Below are the code and all the weights of a small trained network. Each question names an input and a class and asks about switching units off, where a switched-off unit gives its printed mean instead of its output.

import numpy as np


def w(rows, s, z=0):
    codes = np.array(rows[::2]) - 128.0
    scale = np.full(codes.shape[1], s)
    scale[-1] = z or s
    return codes * scale


def f(y):
    return y / 2 * (1 + np.tanh(0.7978845608 * (y + 0.044715 * y**3)))


def log_softmax(a):
    a = a - a.max(-1, keepdims=True)
    return a - np.log(np.exp(a).sum(-1, keepdims=True))


def net(x, mask):
    res = np.array(x, float).reshape(1, 8) / 4 @ E
    y = f(res @ A[0][:, :-1].T + A[0][:, -1])
    res = res + np.where(mask, y, B[0][:, -1]) @ B[0][:, :-1]
    return log_softmax(res[-1] @ U[:, :-1].T + U[:, -1])


A, B = {}, {}
E = w([
[131,131,129],'x0',
[128,129,131],'x1',
[15,127,254],'x2',
[46,217,72],'x3',
[128,127,128],'x4',
[73,25,75],'x5',
[130,127,129],'x6',
[130,129,128],'x7',
],0.0087)
A[0] = w([
[42,105,166,45],'n0',
[199,210,140,78],'n1',
[151,29,163,129],'n2',
[66,202,118,92],'n3',
[168,116,5,62],'n4',
[30,153,38,120],'n5',
[74,143,73,191],'n6',
[57,122,207,57],'n7',
[68,117,171,76],'n8',
[18,44,46,18],'n9',
[109,187,83,76],'n10',
[138,20,118,228],'n11',
[153,166,151,103],'n12',
[171,247,164,35],'n13',
[155,82,156,243],'n14',
[111,83,106,253],'n15',
],0.013,0.0031)
B[0] = w([
[139,72,74,227],'n0',
[61,133,141,200],'n1',
[176,175,147,213],'n2',
[168,123,170,212],'n3',
[80,81,2,254],'n4',
[217,148,174,236],'n5',
[177,173,233,194],'n6',
[138,70,23,253],'n7',
[188,60,31,209],'n8',
[41,135,190,246],'n9',
[206,153,98,169],'n10',
[127,172,176,234],'n11',
[65,111,167,153],'n12',
[64,119,152,219],'n13',
[154,160,157,191],'n14',
[69,146,204,188],'n15',
],0.0092,0.0087)
U = w([
[91,85,64,87],'0',
[86,135,148,255],'1',
[6,139,176,89],'2',
[174,155,169,70],'3',
],0.013,0.0088)

Each question gives the input, the list of numbers given to net, and the class t.
The units are the neurons (one row each of A and B). Each row of codes is followed by its name. A weight is (code - 128) times the scale printed after its matrix; where a second scale follows, it is the last column's (A, B and U).
mask holds one flag per neuron, in row order. A switched-off neuron (its flag False) gives its mean, the last column of its row in B, instead of its output. The means were averaged over made-up inputs and are rounded, as every weight is.
A unit's drop is (log p(t) with every unit on - log p(t) with that unit switched off) / (log p(t) with every unit on - log p(t) with every unit switched off).
The circuit of an input: a set's keep is (log p(t) with only the set's units on - log p(t) with every unit switched off) / (log p(t) with every unit on - log p(t) with every unit switched off). Starting from the 12 units with the biggest drops (on a tie, the unit counted first), units are removed one at a time, each time the one whose removal leaves the highest keep (on an exact tie, the one counted first), for as long as the keep stays at least 0.8.
units of the circuit, in order: the units of the circuit, biggest drop first
unit that matters most: the unit with the biggest drop
k most important neurons: the k neurons with the biggest drops, biggest first
drop of u: that unit's drop, to one decimal
input [4,-7,-7,-2,-3,-8,-3,3], class 2: unit that matters most -> n1
input [-1,7,-6,3,6,-7,-7,1], class 2: 2 most important neurons -> [n1 n13]
input [8,8,4,-7,1,-2,-3,5], class 3: units of the circuit, in order -> [n4 n2]
input [-1,-6,4,-8,-6,1,2,4], class 3: units of the circuit, in order -> [n2 n4]
input [-4,-3,5,0,-8,5,-6,1], class 0: 2 most important neurons -> [n8 n7]
input [-4,1,5,-6,-4,3,-4,1], class 3: 4 most important neurons -> [n2 n4 n11 n14]
input [-5,2,-4,-6,-5,4,4,8], class 1: 2 most important neurons -> [n5 n4]
input [6,-4,7,-3,5,-6,-4,0], class 0: units of the circuit, in order -> [n7 n8]
input [7,1,-4,6,-6,5,-7,4], class 3: 3 most important neurons -> [n5 n6 n10]
input [6,-8,-2,2,-5,3,5,0], class 2: 2 most important neurons -> [n8 n7]
input [6,4,1,6,3,3,2,3], class 3: units of the circuit, in order -> [n5 n6]
input [-6,-2,2,-1,-8,4,-8,3], class 2: units of the circuit, in order -> [n9 n15]
input [-2,0,-4,7,2,4,-5,0], class 3: 3 most important neurons -> [n5 n6 n10]
input [-7,-5,-5,7,-4,-3,-6,6], class 3: units of the circuit, in order -> [n5]
input [-7,-7,-2,4,-1,-8,-5,-2], class 2: units of the circuit, in order -> [n13 n1]
input [1,6,4,-8,-4,-1,4,5], class 3: units of the circuit, in order -> [n2 n4]
input [0,0,7,4,5,7,-8,0], class 0: 3 most important neurons -> [n8 n7 n0]
input [5,1,6,-5,-5,-8,-6,-3], class 2: 2 most important neurons -> [n13 n12]
input [0,8,4,3,4,-2,6,1], class 0: drop of n7 -> 0.2
input [1,-1,-5,-2,2,7,6,-6], class 2: drop of n7 -> 0.1
input [0,-6,-6,6,4,7,4,2], class 2: unit that matters most -> n9
input [-4,1,-5,0,-3,-6,-3,-5], class 2: drop of n13 -> 0.3
